Facts:
j101 δ:j620
j105 Φ:j183,j31,j812,j688,j945,j627,j574
j114 Ξ:j456,j447
j122 δ:j993
j126 Ξ:j272,j770
j13 δ:j878 Ξ:j357,j395
j134 Φ:j158,j995,j818,j386
j144 Ξ:j997
j149 Ξ:j693
j155 δ:j414,j209
j158 δ:j993
j162 δ:j54 Ξ:j831
j183 Ξ:j997
j184 Φ:j847,j414,j489
j198 Φ:j904,j621
j202 δ:j603
j221 δ:j31 Φ:j414,j489
j226 Ξ:j854
j230 δ:j329 Φ:j31,j677
j233 δ:j183,j9,j574
j241 δ:j559
j272 Ξ:j226,j9,j818
j279 Φ:j784,j869,j386,j149
j296 Ξ:j431
j31 δ:j145
j312 Φ:j421,j386,j633
j316 Φ:j183 Ξ:j959
j320 Ξ:j359,j149
j331 δ:j329
j337 Φ:j183
j357 δ:j492,j39
j359 Φ:j747 Ξ:j431
j360 δ:j76 Φ:j369,j840,j497
j361 Φ:j369,j495,j688,j364,j487
j372 δ:j559
j38 δ:j559,j892 Φ:j695
j381 Φ:j720,j386
j39 δ:j492,j149 Φ:j784,j414,j492,j521,j627,j624
j395 Ξ:j831
j396 Ξ:j316,j814,j688
j419 Φ:j851,j388,j431 Ξ:j854
j421 δ:j149
j431 Ξ:j959
j447 Ξ:j63,j357
j466 Φ:j734,j867,j395,j54
j485 Φ:j71
j487 δ:j9 Ξ:j688
j491 δ:j364,j241 Φ:j132,j732,j241
j496 Ξ:j883
j502 δ:j331,j233 Φ:j847,j396,j63,j883
j521 δ:j145,j892
j54 δ:j357,j209
j559 δ:j695,j145 Ξ:j63
j574 δ:j995
j602 Φ:j116,j395,j878
j603 δ:j116,j76 Ξ:j96
j613 Φ:j489,j487
j624 δ:j329
j627 δ:j443
j63 Ξ:j13
j633 δ:j809
j642 δ:j521
j669 δ:j492,j679,j809
j679 δ:j492
j687 Φ:j185,j145
j688 Ξ:j71,j869
j693 δ:j554,j230
j695 δ:j620 Ξ:j359
j70 Φ:j386 Ξ:j851
j71 Ξ:j316
j711 Ξ:j70,j219,j854
j747 δ:j947 Ξ:j296,j883
j76 δ:j993,j149
j770 δ:j693,j745
j772 Φ:j226,j745,j155
j776 δ:j279 Φ:j132,j421,j272,j207
j812 δ:j233
j814 δ:j230,j145
j818 δ:j947 Ξ:j93,j447
j835 Φ:j447,j155
j837 δ:j149
j846 Φ:j369,j396,j582,j219
j851 Ξ:j831
j854 Φ:j209,j582,j54,j219
j865 Φ:j649,j574
j867 Ξ:j814,j96,j162
j869 Ξ:j316
j878 δ:j993
j883 δ:j904,j574 Ξ:j959
j892 Φ:j677,j995
j9 δ:j993,j574
j929 Φ:j550,j693,j357,j627,j997 Ξ:j226
j93 δ:j878
j934 Φ:j243 Ξ:j496,j706
j947 δ:j993
j957 Φ:j388 Ξ:j9
j958 δ:j993
j959 Ξ:j162
j968 δ:j414,j76 Φ:j489,j510,j239
j977 Ξ:j747
j989 Φ:j620 Ξ:j687
j991 Φ:j603,j945 Ξ:j559,j431
j995 δ:j359
j997 Ξ:j9

Known rows:
j642: [ -7   0  19  -6   5   6   8 -11 -10   9  25   1  15  -9  -3   2  -5   7
   7  -9  -7  -7  -7   2   1   2 -15  -6  -3  11  10]
j840: [ -5   4  -8  -5  -4  -5  -3   1  -1   1  20   3   4  -4  11  -5   3 -10
  12  -2  -4  -7  -1   3  -2   8  -6  -4  -1  -2   9]
j360: [ -4   8 -15   4   6 -21 -11   0  28 -17  17  20  16   4  -9  25  -2  -8
   1  -8   8  -5   2  12 -19  -1 -11   0  -5 -12   5]
j649: [ -4   3   0  -3  -7   4  -5  -5  -1   1  16   6   1   3   3 -10  -1  -5
   9  -7  -9  -5  -3   5   1  11  -1  -5   4   3   7]
j959: [  4  12 -14 -18 -15  10  -3  28 -13  20 -35 -26  -8 -15 -14  -5  -5  18
 -12  46  15  17   7   0  15   1  13   6   7  -5 -28]
j320: [-38  12   1   9 -10 -14   6   2  -4  24 -43   0 -22 -19  23   5  -5  -1
  -2  -7  17   2  15 -16  26   9   8 -11  -8  17 -16]
j491: [ -2   9  18  -2  14  10  -4 -27   9  -3  18  21  23  -3 -19  18  -8   7
 -16 -18   1  10  -3  18 -14  -4   1  -7 -11   2  14]
j582: [-10  12 -19  -6  -5  -8   1   5   6  -2  22   2   5  -9  14   7  11 -19
  15   8   0  -8  -2   5  -8   9 -18  -2  -3 -10  10]
j945: [ -6   0  -2  -2  -3   3  -5  -4  -2   3  19   7  -3   3   2  -9  -5  -3
  10  -9 -10  -2  -7   8   1  12   2  -6   7  -1   4]
j847: [  0   3   2  -1 -10 -16  -1   1  -6   4  19   6   8  -6   9 -13   4 -10
   5 -11  -8 -10  -4  -2  -7   3   1 -13   2   1  16]
j184: [ 11  -2  23  17 -12 -52  -4   4   2  -6  21  28  33 -12   0 -14  14  -4
 -26 -41  -3   1  -9   3 -27 -24  29 -26   5  -9  35]
j145: [ -4   8   9 -11  -1   4  15  -8 -16   3  21  -1   7  -1   2  -1   2  -2
   1  -3 -18   2  -3   5  -2   6 -15  -3  -1  -2  14]
j814: [  5   9  -2 -16  -8  15  -1  28 -22  17  -9 -25   7 -18 -26   1 -10  27
 -15  49  11  14  -2   7  18  -9  -3   5   3  -4 -27]
j695: [-32  12  13  -3  -4   0  16  -4  -7  30 -42 -11  -8 -20   7  16  -8  16
  -9   8  15  13  11 -10  25   4   0  -2 -12  11 -12]
j784: [  0  -1  -2  -1   0   0   0  -3 -10  -3  16  -2   5  -4   9 -11  -2 -10
   3 -11  -6  -9  -3   3   1   4   0  -3  -2   9  12]
j447: [ 16   9   9 -24  20  25  20   0   0  15 -56 -39 -31   7   6   5  15   8
  14  16   5  -4   2 -26 -23  10  -6  12  12  -6   1]
j934: [-31  16  -3  19  -7 -14 -10  -8  14   8 -43  22  -9  -7   5  20 -10   3
 -23  -7  25  23  18   1  20  -4  25  -7 -14  -2 -18]

Rows:
No name comes twice in this set of rows, the named rows included.
[ -5   2  18  -7  -1  11   4 -16  -8   4  24   8   8   6 -11  -1  -9  11
   1 -11 -14   1 -11   8   5   8  -7  -6   5   1   7] -> j31
[  2  11  19 -25  18  18  33   2 -10  26 -47 -41 -15 -12   6  13   4  22
   5  12   7  -1   4 -18 -10   3 -13  12   6  -3  -2] -> j559
[-11  21 -32  -1   6 -21  -2   0  34 -12  22  16  11  -4  10  28  14 -22
   0   2  15   9   4  16 -19   0 -12   0 -10 -33  12] -> j846
[  5  -1   0  -3  -6   0  -9  -4   3  -5   8  12   8  18 -15  -4  -5  -8
   6  -3 -18 -12  -1   1 -10  12  -8  -7   0  15   5] -> j155
[ 10   3  -1 -11  -9  25   1  10  -5  18 -45 -21 -12   0 -10  -1   8  10
 -11  37   8  19   7 -12   8  -4  11   9   1  -3 -18] -> j851
[ 12  20   9  -8  -6  32 -23 -25  -5  -2   5  14   4  26 -15  -8   5 -11
 -14  -4 -29   8  -3   3 -13  17   7 -13  -2  13  13] -> j388
[  5   1  15  14  -9 -49  -7   0   3  -8  21  25  27 -13  -1  -9  14  -5
 -21 -37  -1   2  -5   4 -27 -22  21 -22   3 -11  29] -> j613
[  4   4  14  -7  14  13   3  10   4  13 -55 -37 -27  -3   6  12   4  20
  15   9  20 -13   6 -32 -11   4 -10   3  12  13 -20] -> j13
[  4  14  16  -4  15  17  -4 -35  -1  -9  12  25  13  17 -19  11  -8   0
 -29 -22 -13  22  -2  18 -10  -5   4  -4  -8  -5  15] -> j892
[ 15  13  -7  -4   9   4 -17 -11   9 -16  24  17  14  14 -18   0  -5  -5
 -13 -12  -6   6  -7  23 -20   0   6  -6   3 -16  13] -> j687

The same things again, as new rows of numbers:
Known rows:
j116: [  0 -10   8  11  -8  -3  -9   4  -5   7  12  -4   4   1  -5   3   2  -4
   0  -2   0 -13  11   6  -4  -1  -2   2  -2   8  -4   8   7   1   3 -10]
j155: [  6 -18   2  12  -3  -2  -7  13  -7   6  17 -11   9  10 -13   8  -6  -9
 -17  -2  -6 -10  13   1 -12  -4  -8  -2  -2  -2  -6  10   8  -6  11 -11]
j892: [ -1  -4 -21   2  -9  -8  -1  -8   8   6  20  -1  10  -4  -2   9  19 -10
   2   4 -17   7  16  -8  -2   2  -9  -5 -10 -13  11   6  -9 -21 -16   6]
j13: [  0   9  31  -8  39  14 -12 -18  -1 -20 -13  17 -21 -10  30   8  -1  15
  19 -17  42   2 -49  20  19 -20  14 -11  31   5  30 -28  -2  28 -14  20]
j679: [  5  -7 -10  -8 -14   0 -11  14  -8  -3  -2  -4  -3  -5  -8   9   1   1
   4 -11  12  -9   9   8   4  -2  14   6   1   8 -12   3  10   7  -1 -17]
j492: [  6 -15   5  34 -10  -1 -13  14  -4  22  22 -23  23  35 -27  19  -5 -21
 -17  14 -28 -12  39 -15  -7   6  -3  -8  10 -14  -2  29   7   0  27  -7]
j812: [ -4  -4   6  -3   1  -4  -7 -10  -4 -13  -5  10  -6   1  -8  -9   1  -7
   0  -5   4 -17   1   6  -5  -3  -9   0 -11   2 -15  15   4   7  -2 -10]
j202: [  1  -9   8   7  -5  -2  -7   6  -5   6  11  -4   4   7 -12   1  -1  -8
 -13   3  -2  -8  13   9  -2   1  -7   1  -3   1  -6  12   9   2   8 -12]
j934: [  8  16  -5  22 -27  -8  12  10  -3  30   3 -19  -1  20  -6  -7 -22   1
 -37  23 -34  20  11 -20 -34  23  -5  22 -17 -24  27  12  -7 -42   8  27]
j230: [  5  -6 -30  -2  -8  -8  -3  -8   3  -4   4  14  -3  -8  -2  -2  13  -5
  10  -9 -16   1   1  -7   2  -3 -12  -2 -11 -13   0   6  -3 -18 -23   5]
j732: [ -7  -6   0   8  -5  -5  -5   2   1   5   9 -10  10   7 -15   1  -2 -10
 -13   2  -6  -8   8  -1  -9   1  -2  -9 -14   4 -12   6   1   1   7  -9]
j361: [  1  -4 -37  -8  -6  -6   3 -10 -11  -1  -9  21  -6 -36   4  -3  13   8
  12 -19   7  12 -17   9   3  -7   2  -3 -18   9  -8 -14  -3 -11 -30   7]
j357: [ 14 -15  22  14  64  18 -24 -16  -2 -11  19 -10   8  14  -4  47  -6  -6
   4  -6  17  -4 -38  -3  16 -27  19 -40  46 -15  38  -6   2  31  12  16]
j241: [ -1  -7  10  15  -7  -6  -5   9  12  13  33 -28  24  29 -23   5   3 -19
 -21  14 -16  -2  26  -7 -12   6 -22 -17 -11 -14   4  19   0  -4  23 -10]
j312: [ -3  -8 -15 -17  -6   2  -5 -13  -3   9  11  24  11 -25  -1   9   2 -10
 -16  24 -15   5  30   2 -12  14  13  -6   4 -18  -1  12 -14 -12 -23  -2]
j114: [-13  10   6   3   4  10  -9  -1  -6 -22 -15   2  -8   6  22  -5 -11   2
  15  -3  40   0 -53  17  -5  -9  18 -13  37 -10  27 -36  -7   7  -2   9]
j496: [ 13  21  29  22  -3  -3   4   4  11  18   0 -32  -2  33 -22   5 -22   2
 -39  21 -22   6   2 -25 -18  21  13  14 -23 -13  25  19  -2  -2  31  17]

Rows:
No name comes twice in this set of rows, the named rows included.
[ 48  29 -14 -19  48  -2  37 -22   1   6 -23  -7 -35  17  11  18  16  17
  11  19 -51  19 -13 -36  -2  24   0  48 -24   6  -2  28 -12  21 -10   9] -> j316
[-11   1 -25   4 -12  -2  17  10 -24 -19 -25  -1 -21  62  38 -43   3 -19
  43  28   2 -18 -20  14 -22   4 -23  24  41 -10 -23  -6  -7  -4  -4 -23] -> j183
[  8  37  -5   0  -7   0 -16 -24  -2 -12 -27  25 -37 -34  11  -6  -8  22
   7 -16  15   7 -45   6   0   3  31  22 -26  -8  48  -8  -2  -7 -36  43] -> j359
[-18  -5  18  -9  14  18   1   3 -14 -24 -12  18 -13   7  50 -16  -9   4
  27   2  44  -2 -36  28   0 -21  -2 -13  68  -5  19 -44  -3   4  -7   6] -> j818

The same things again, as new rows of numbers:
Known rows:
j835: [ -6   5   5  -5 -18  -3 -10   7  11  17 -12   8   2   5  -5   1  -7  -5
  -1   0   0  -5  -8  -3  -3  15]
j279: [ -9   9  15  -9 -21   4   1   4   5  12 -23  -4 -21  -1  -8   5  -1  -2
 -14  -5   7  -5 -10 -14  -8  22]
j39: [-12  32 -22 -10  11  15 -28  13 -17  -8 -10  -5   8  -2 -11   2   1 -24
  11  -6   3 -19  -2  -1  -9  34]
j184: [  6   4  -2  -1 -29  11 -13  35  -1  23 -14  -7  10 -11  -1   5 -16   3
  -2  -9 -13 -11   2  12  -7  17]
j502: [  3  18   5   3 -18  -3 -16  -2  13  18   0  -5   6 -10   0  17   5  -3
  15  -3   8 -17  13   0  -6  15]
j878: [  7 -12  -3 -16   3   4 -10  -6   9 -30  29   4  -3  -4   8 -11   0  10
 -12   4   0 -16  10   2 -21  -3]
j489: [ 16  -3  -2  13 -10   5  -1  23 -11  14   1 -22   6 -13  19   0 -12  12
   9 -18 -13   4  10  11   0  -6]
j620: [ 2 -8  0  0  9  3  5  2 -3 -1 -1  7 -2  2 -7 -7 -5  2 -8  3 -6  6 -3  2
  3 -8]
j847: [  8  -1   1  12  -3  -4   2   2  -2   9  -1 -10   0  -4  18  -3  -5   8
   8 -13  -5  10   2  -1   4  -9]
j388: [ -8 -11  -8   4  10  -6   6  -1 -14  -8   1   1   2   8  -2   4  -6  -5
  -6   6  -8   2  -7   2   6   3]
j574: [  7   7   2   6   8   1  -1  -9   9  -4   9   5   4  -8  -3  -1  14   2
   4   9   8  -8   9   2  -5 -11]
j76: [  5   6  -5 -11  11   7 -13  -2   5 -25  19  -2   0  -8  16 -20   6   5
   2  -2   6 -10   5  -5 -18  -3]
j155: [ 4  8  1  2  9  6 -2 -5  4 -5  4  1  3 -8 -1 -7 10  3  5  6  5 -1  8  2
 -4 -9]
j734: [  2  -9   2   3   9   4   6   4  -4  -1   0   9  -3   3  -4  -7  -3   2
 -10   2  -4   7  -3   2   1  -7]
j521: [  5   1  -8 -10   6  13   5 -14   2  -9   3  -4  -3  -8 -26  -2   3  13
   6  10  -8   1   9   7   4 -16]
j958: [  8  -3  -1  -7  -7  -6  -9 -15  11 -18  26 -12  -3  -6  26  -9   2  13
   7  -7   4  -9  10  -5 -15  -5]
j831: [  3  -1 -22  13   5  -2   3   3   9   9  -4   1  -1  -8   4   3  -1   1
 -15   1  -9  18  -6 -19 -21 -21]

Rows:
No name comes twice in this set of rows, the named rows included.
[ -4   7 -29   6 -28   6  -5   2  25  12 -22  21   5  -3  -2  12 -16 -16
 -18 -12   6  -2  -2 -15  -9   1] -> j854
[ -4   3  20  -4  -4   7  25  -6  -6  -5 -17 -13 -36  -6   2  -3   7   7
 -22  -4  12   6  -9 -20  -8   3] -> j386
[  3   0  32 -20  18   3  -2  -4 -14  -4  15  -9  -2   3 -21 -16  13  16
  21  20  -6  -5   4  21  11   7] -> j695
[ 9 -5 -1  7 -2  8  3 20 -8  7 -4 -6  5 -9  7 -7 -7  8 -2 -5 -9  3  4  8
 -1 -6] -> j414
[  4 -16   3  -8  -4  -3  -4   0   9 -14  16   1  -2   0  20 -18  -7  11
 -13  -1  -3  -3  -4  -4 -14  -5] -> j993
[  6   2  38  -9  12  -2  -4   6 -14   1  17 -13   4  -3  -1 -19  14  18
  21  16  -2 -12   9  22   8   9] -> j487
[  5  30 -43  14  22  20 -11  -1   6  -7  -9   5   2 -17   3  -1  12 -13
  -5  -6   4  11   5 -23 -28 -20] -> j357
[-13   9 -15 -14 -13   2 -10 -11   1  -3  -4  -4   4  -1 -29  17  -4  -4
   6  11  -7 -17   2   3   2  18] -> j38
[  9  -8 -20   3 -13  14   3 -14  23 -34   9  17   2 -15  20  -5  -5   0
 -16 -13  21 -22  24   1  -8 -17] -> j9

